cols: R X B K
L: [126 127 187 176]
V: [100 131 133 146]
A: [102 135 135 135]
P: [143 156 214 155]
F: [110 118 165 110]
J: [143 118 165 134]
W: [121 125 136 144]
Z: [138 111 213 171]
H: [138 137 131 106]
asked: [101 131 133 146] | V
places A: [135] | 1 2 3
places F: [110] | 0 3
gone P: [214 143 155] | [156]
gone W: [144 136 121] | [125]
gone H: [138 106 131] | [137]

cols: libe tela misi Lidev
G: [179  84 225 179]
E: [179  87 221 177]
T: [179  88 220  88]
N: [179  94 212 175]
S: [180  93 214 176]
U: [180  97 208 174]
D: [ 83  91 216 175]
C: [179  89 218 176]
Y: [179  85 223 177]
Q: [180  95 219 175]
down: [87 88 94 93 97 91 89 85 95] | tela
places G: [84] | 1
places T: [220] | 2
diff Q: [180  94 219 175] | 1, [95]

cols: vakuv vevut Pegir posot
ruza: [228 199 103 155]
Fuf: [124 143 130 144]
mabor: [134 127 133 146]
gelu: [131 126 143 157]
fepo: [158  86 131  63]
tevo: [140 121 140 141]
gazi: [144 155 167  82]
bita: [138 105 133 119]
gone Fuf: [124 144 130] | [143]
gone ruza: [155 228 199] | [103]

cols: lomet zim Fum res mavir
toz: [110 133 111  43 144]
timul: [145 133 139  43 138]
Rakud: [ 44 133 111  43 138]
kug: [130 106 130  43 124]
gone toz: [144  43 133 110] | [111]
places kug: [43] | 3
gone Rakud: [138 133  44 111] | [43]
down: [111 139 111] | Fum
gone timul: [139 145  43 133] | [138]
asked: [ 45 133 111  43 137] | Rakud
asked: [146 133 139  43 138] | timul

cols: resi relor Puda zes reb giv
geno: [119 138 161 153  87  80]
Tevif: [ 89 131 191  94 177 172]
fifu: [ 94  95  58  79  79 112]
Migu: [138 122 150 149  97 150]
gudu: [139 136  45 113 130  41]
places fifu: [79] | 3 4
diff geno: [119 139 161 153  87  80] | 1, [138]
gone fifu: [ 94  58  79 112  79] | [95]

cols: farur Veku zuvik levo besog
mugog: [159  90 130 151 179]
Radu: [115 119 124 129 116]
dil: [ 95 146 102 101 129]
Tulov: [ 80 138 133  53  64]
Teda: [214  84 106 202 173]
kupaf: [106 165 114 103 106]
Ruru: [178 118 111  82 133]
paze: [ 66  66 124  66  66]
Zoga: [ 94 187 124  98 110]
bez: [186  90 136 229 170]
mubu: [148  93 140 138 192]
diff Zoga: [ 93 187 124  98 110] | 0, [94]
places paze: [66] | 0 1 3 4

cols: Netib Kazi nub bodu
Fudu: [117 177 190 153]
kam: [125 162 214 163]
Pura: [133 189 205  79]
veri: [125 162 214 152]
zak: [113 134 214 126]
Vuzo: [133 189 131  79]
Lonim: [ 74  74 168  90]
gone kam: [214 125 163] | [162]
asked: [132 188 130  78] | Vuzo
down: [ 79 152] | bodu
places Lonim: [74] | 0 1

cols: kub Zovu nur rusad vope nogiz mezu Gigu
fasi: [138 148 156 103 171 112 124 156]
lobeb: [104 131 136 110  89 186 137 104]
sanad: [126 209 134 106 126 105 130 121]
Fir: [133 144 151 118 169 106 143 120]
nez: [144 195 135 112 141 125 118 107]
gone Fir: [106 118 120 133 151 169 143] | [144]
places fasi: [103] | 3
down: [143 118] | mezu
diff nez: [143 195 135 112 141 125 118 107] | 0, [144]

cols: mufaz Kem Bim lugiv Gufum gote sorid patin Pigud
roguk: [103 121 103 160 151 151 103 151 158]
tul: [207 103  77 120 156 219 148 165  97]
Kuro: [ 81 145 177 110  93  60 158 177  68]
zeso: [119 136 170 110  95  69 167  86 184]
Zekez: [126 126 111 143 144 150 110 116 144]
foluv: [119 136 170 110  95  69 167 141  90]
Sesa: [ 76 156 165 127 109  93 148 158  99]
rato: [ 84 167 197 112  97  67 194 140 168]
gek: [207 103  77 120 156 219 101  81 175]
places roguk: [151] | 4 5 7
gone rato: [140 112  97 168 197 194  67  84] | [167]
asked: [119 136 172 111  95  68 167  86 184] | zeso
down: [141 158] | patin

cols: zub maro tep Kodu geb pes Nako refa
Difo: [101 117  33 146  94 138 171 129]
semu: [101 128  44 146  96 138 171 129]
zofe: [101 135  53 149  98 138 171 129]
semep: [ 38 167 128 144 143 138  74 125]
viv: [123 140 107 140 123 123 123 140]
Mimem: [ 62 140 108 105 127 122 171 129]
zudam: [185 180 136 171 153 139  93 129]
dizi: [101 137  55 151  98 138 171 129]
tiz: [ 70 157 155 177 127 207  69 168]
totu: [111 148 176 111 127  22 171  91]
asked: [ 61 141 108 105 127 123 171 129] | Mimem
places viv: [140] | 1 3 7

cols: Dotiz Renid Gazu Pud gazo
fopi: [197  60 116 197  60]
vabim: [168  79 128 111  47]
Metif: [219  59 196 138  42]
Zizo: [ 54  79  54 111  54]
bosar: [168  79 128 111  57]
down: [60 79 59 79] | Renid
asked: [ 53  79  54 109  53] | Zizo
places Zizo: [54] | 0 2 4
places fopi: [197] | 0 3
asked: [168  80 128 112  56] | bosar

cols: tokun laviv sef genu zil
dis: [129 130  96 207 142]
Duven: [110 174  47 111 175]
Lep: [128 175  47 107 169]
pomir: [111 111 141 111 111]
gupep: [158  73 136 109 151]
Lebu: [122 115 118 196 151]
demif: [161 139  67 129 130]
Zar: [162 151 121 133 156]
bugo: [139 168  34 101 164]
places pomir: [111] | 0 1 3 4
places Zar: [162] | 0
down: [121  34] | sef

cols: deda masug zin gagi Tema Luda seron vuz ravub binum
ruzu: [134  76  99 179 113 139 180 124  76 163]
zure: [134  76  99 137 113 139 180 174 124 142]
Vut: [106  76  99 137 113 139 180 174 124 142]
asked: [106  75 100 137 114 138 180 175 125 141] | Vut
gone ruzu: [124 163 134  99  76 179  76 113 139] | [180]

cols: sutul rufam Sim Guf nabi piral Mafu zeren voloz
tari: [ 80  73 135 200 181 123  81  53 164]
bas: [129 121 179 125 171 182 185 152 163]
Kom: [117 153 145 120 181 135 150 165 108]
dife: [ 80  73 135 200 181 123  81  53 177]
pom: [53 73 62 64 83 66 84 96 71]
diff bas: [129 121 179 125 171 182 185 153 163] | 7, [152]
asked: [ 80  74 133 199 181 123  81  54 177] | dife

cols: mudin velu zele sis puno bot segu dadi
Saze: [ 93 146 104 116 139 131 154  53]
Fom: [ 83 142 101 150 138 111 156  71]
Bif: [105 118 129 129 105 124 151  76]
Kabef: [125 130 119 142 131 112 126  91]
pesob: [129 127  84 123 144 125 141  56]
nedo: [ 89 145  93 118 123 127 163  89]
Nuz: [125 130 119 142 131 112 136  81]
Rizir: [127 133 135 109  98 150 139  51]
Beb: [ 83 142 101 150 138 142 136  63]
places Beb: [142] | 1 5
gone Saze: [154 116 146 139 104  53 131] | [93]
diff Rizir: [128 133 135 109  98 150 139  51] | 0, [127]

cols: vas Gon div Pober koroz
vub: [198 198 199 199 197]
Vada: [107 174 113 199  73]
bosaf: [120 107  93 105 185]
places vub: [199] | 2 3
places vub: [198] | 0 1
down: [198 107] | vas
gone bosaf: [105 120  93 107] | [185]
gone bosaf: [120 105 185 107] | [93]

cols: Pif Pob zeda Mol vod tedez
nuli: [ 96 106 103 116 155  64]
nobon: [ 85 155  29 119  61  30]
Les: [202 188 162 167 165  36]
rema: [202 188 162 167 135  36]
asked: [ 85 155  28 118  62  31] | nobon
gone nobon: [155 119  85  29  61] | [30]

